Here is a tiny trained network, its code and every weight. The questions are about switching its units off for an input and a class, where a switched-off unit gives its printed mean instead of its output.

import numpy as np


def w(rows, s, z=0):
    codes = np.array(rows[::2]) - 128.0
    scale = np.full(codes.shape[1], s)
    scale[-1] = z or s
    return codes * scale


def f(y):
    return y / 2 * (1 + np.tanh(0.7978845608 * (y + 0.044715 * y**3)))


def log_softmax(a):
    a = a - a.max(-1, keepdims=True)
    return a - np.log(np.exp(a).sum(-1, keepdims=True))


def net(x, mask):
    res = np.array(x, float).reshape(1, 6) / 4 @ E
    y = f(res @ A[0][:, :-1].T + A[0][:, -1])
    res = res + np.where(mask, y, B[0][:, -1]) @ B[0][:, :-1]
    return log_softmax(res[-1] @ U[:, :-1].T + U[:, -1])


A, B = {}, {}
E = w([
[159,123,122,154,249,144,135,142,140,146],'x0',
[114,212,127,152,95,94,86,61,144,124],'x1',
[107,32,136,108,86,106,143,128,112,86],'x2',
[126,128,126,126,98,117,210,105,132,117],'x3',
[39,138,131,128,133,60,108,115,133,175],'x4',
[97,145,130,119,126,173,134,159,114,82],'x5',
],0.013)
A[0] = w([
[216,158,125,143,168,103,134,63,136,132,139],'neuron 0',
[119,104,128,126,131,109,120,107,128,121,109],'neuron 1',
[113,118,131,134,121,140,126,124,133,117,119],'neuron 2',
[119,142,130,120,96,113,142,103,125,120,68],'neuron 3',
[108,143,127,122,117,169,152,189,124,144,117],'neuron 4',
[144,128,127,135,255,107,100,125,132,176,170],'neuron 5',
[106,102,130,118,137,121,106,137,123,138,73],'neuron 6',
[139,121,139,117,150,141,116,117,123,128,75],'neuron 7',
[128,148,125,125,172,131,153,118,131,117,100],'neuron 8',
[127,128,128,136,119,129,118,125,120,115,35],'neuron 9',
[159,87,127,130,218,162,90,154,127,112,111],'neuron 10',
[85,127,130,133,138,133,29,115,125,58,96],'neuron 11',
[158,206,128,134,197,176,180,125,128,80,120],'neuron 12',
[113,113,127,129,128,133,169,134,128,118,230],'neuron 13',
[142,137,126,109,120,127,138,115,122,138,108],'neuron 14',
[153,118,127,121,144,144,102,149,127,138,53],'neuron 15',
[158,120,127,136,136,92,156,89,130,140,85],'neuron 16',
[156,36,130,121,162,158,157,152,126,105,102],'neuron 17',
[185,151,129,131,156,114,130,85,133,130,162],'neuron 18',
[131,105,133,135,146,113,167,123,129,140,96],'neuron 19',
[107,92,128,131,171,109,127,127,128,131,133],'neuron 20',
[56,53,128,129,178,81,151,109,128,119,144],'neuron 21',
[151,31,126,132,168,158,158,153,126,93,115],'neuron 22',
[119,166,130,139,116,122,106,126,130,124,3],'neuron 23',
[129,121,125,131,91,129,135,127,130,116,103],'neuron 24',
[135,97,127,134,131,123,132,142,131,129,31],'neuron 25',
[128,174,127,124,142,163,123,147,126,111,47],'neuron 26',
],0.025,0.0048)
B[0] = w([
[126,124,128,116,59,130,130,129,131,126,205],'neuron 0',
[130,152,121,118,120,156,142,135,121,113,143],'neuron 1',
[148,137,126,113,124,134,126,117,130,150,134],'neuron 2',
[142,134,126,151,137,136,114,132,127,127,160],'neuron 3',
[125,134,126,103,90,126,126,122,127,123,166],'neuron 4',
[131,139,129,97,255,134,117,125,123,126,253],'neuron 5',
[138,140,130,142,146,126,134,121,132,117,145],'neuron 6',
[128,121,139,145,127,123,128,133,133,139,141],'neuron 7',
[134,164,129,135,130,131,129,121,125,122,160],'neuron 8',
[110,132,123,124,136,126,124,141,118,138,128],'neuron 9',
[142,112,126,242,103,120,148,136,136,127,226],'neuron 10',
[121,139,129,71,99,129,130,124,125,130,178],'neuron 11',
[132,232,129,153,157,124,125,136,133,133,226],'neuron 12',
[130,150,129,96,125,132,120,128,124,128,168],'neuron 13',
[112,141,126,140,131,128,125,123,117,116,135],'neuron 14',
[126,108,130,173,139,126,130,120,133,118,154],'neuron 15',
[122,156,128,117,101,129,129,138,129,131,159],'neuron 16',
[123,67,135,68,103,127,130,128,128,136,239],'neuron 17',
[118,132,126,130,83,126,132,127,121,128,181],'neuron 18',
[127,149,129,100,137,133,117,122,133,117,158],'neuron 19',
[123,137,128,134,175,128,126,130,132,141,165],'neuron 20',
[133,190,128,154,62,123,133,133,131,130,198],'neuron 21',
[113,84,121,64,107,131,111,117,117,125,245],'neuron 22',
[134,117,130,92,135,131,141,134,131,124,160],'neuron 23',
[114,136,128,109,161,118,133,128,136,136,154],'neuron 24',
[124,112,127,117,135,134,123,130,125,124,146],'neuron 25',
[125,145,129,148,101,122,134,123,127,131,162],'neuron 26',
],0.037,0.028)
U = w([
[157,226,158,254,191,140,117,166,180,137,196],'0',
[125,180,158,199,28,139,136,155,163,123,148],'1',
[88,97,159,47,71,171,89,124,126,127,191],'2',
[127,11,157,191,153,146,96,139,149,132,3],'3',
],0.0062,0.0045)

Each question gives the input, the list of numbers given to net, and the class t.
The units are the neurons (one row each of A and B). Each row of codes is followed by its name. A weight is (code - 128) times the scale printed after its matrix; where a second scale follows, it is the last column's (A, B and U).
mask holds one flag per neuron, in row order. A switched-off neuron (its flag False) gives its mean, the last column of its row in B, instead of its output. The means were averaged over made-up inputs and are rounded, as every weight is.
A unit's drop is (log p(t) with every unit on - log p(t) with that unit switched off) / (log p(t) with every unit on - log p(t) with every unit switched off).
The circuit of an input: a set's keep is (log p(t) with only the set's units on - log p(t) with every unit switched off) / (log p(t) with every unit on - log p(t) with every unit switched off). Starting from the 12 units with the biggest drops (on a tie, the unit counted first), units are removed one at a time, each time the one whose removal leaves the highest keep (on an exact tie, the one counted first), for as long as the keep stays at least 0.8.
circuit, biggest first: the units of the circuit, biggest drop first
k most important neurons: the k neurons with the biggest drops, biggest first
drop of u: that unit's drop, to one decimal
input [-7,3,-8,7,6,-6], class 1: 3 most important neurons	[neuron 22; neuron 5; neuron 17]
input [7,8,0,6,0,-7], class 1: 2 most important neurons	[neuron 0; neuron 18]
input [7,-4,1,-5,2,-4], class 3: 3 most important neurons	[neuron 12; neuron 17; neuron 22]
input [2,7,-2,4,-4,-2], class 1: most important neuron	[neuron 0]
input [7,-2,-2,-2,-7,-6], class 0: 2 most important neurons	[neuron 12; neuron 5]
input [4,-1,-5,5,-8,-4], class 1: 3 most important neurons	[neuron 0; neuron 18; neuron 17]
input [7,-3,-7,6,-6,-3], class 0: 2 most important neurons	[neuron 5; neuron 12]
input [-1,-1,2,2,3,3], class 1: 4 most important neurons	[neuron 5; neuron 22; neuron 17; neuron 12]
input [-5,-4,-6,4,8,5], class 1: 2 most important neurons	[neuron 22; neuron 5]
input [5,6,8,-2,-1,-1], class 1: 4 most important neurons	[neuron 17; neuron 22; neuron 21; neuron 5]
input [-5,-6,-2,0,3,-8], class 1: 4 most important neurons	[neuron 5; neuron 22; neuron 12; neuron 17]
input [8,-6,3,-4,7,-7], class 0: 2 most important neurons	[neuron 21; neuron 5]
input [6,0,4,-4,-6,6], class 3: drop of neuron 17	0.7
input [7,7,-1,3,1,-4], class 0: drop of neuron 5	2.4
input [7,-5,7,-4,-1,4], class 3: drop of neuron 17	0.0
input [6,-6,-4,-5,-8,1], class 0: circuit, biggest first	[neuron 12]
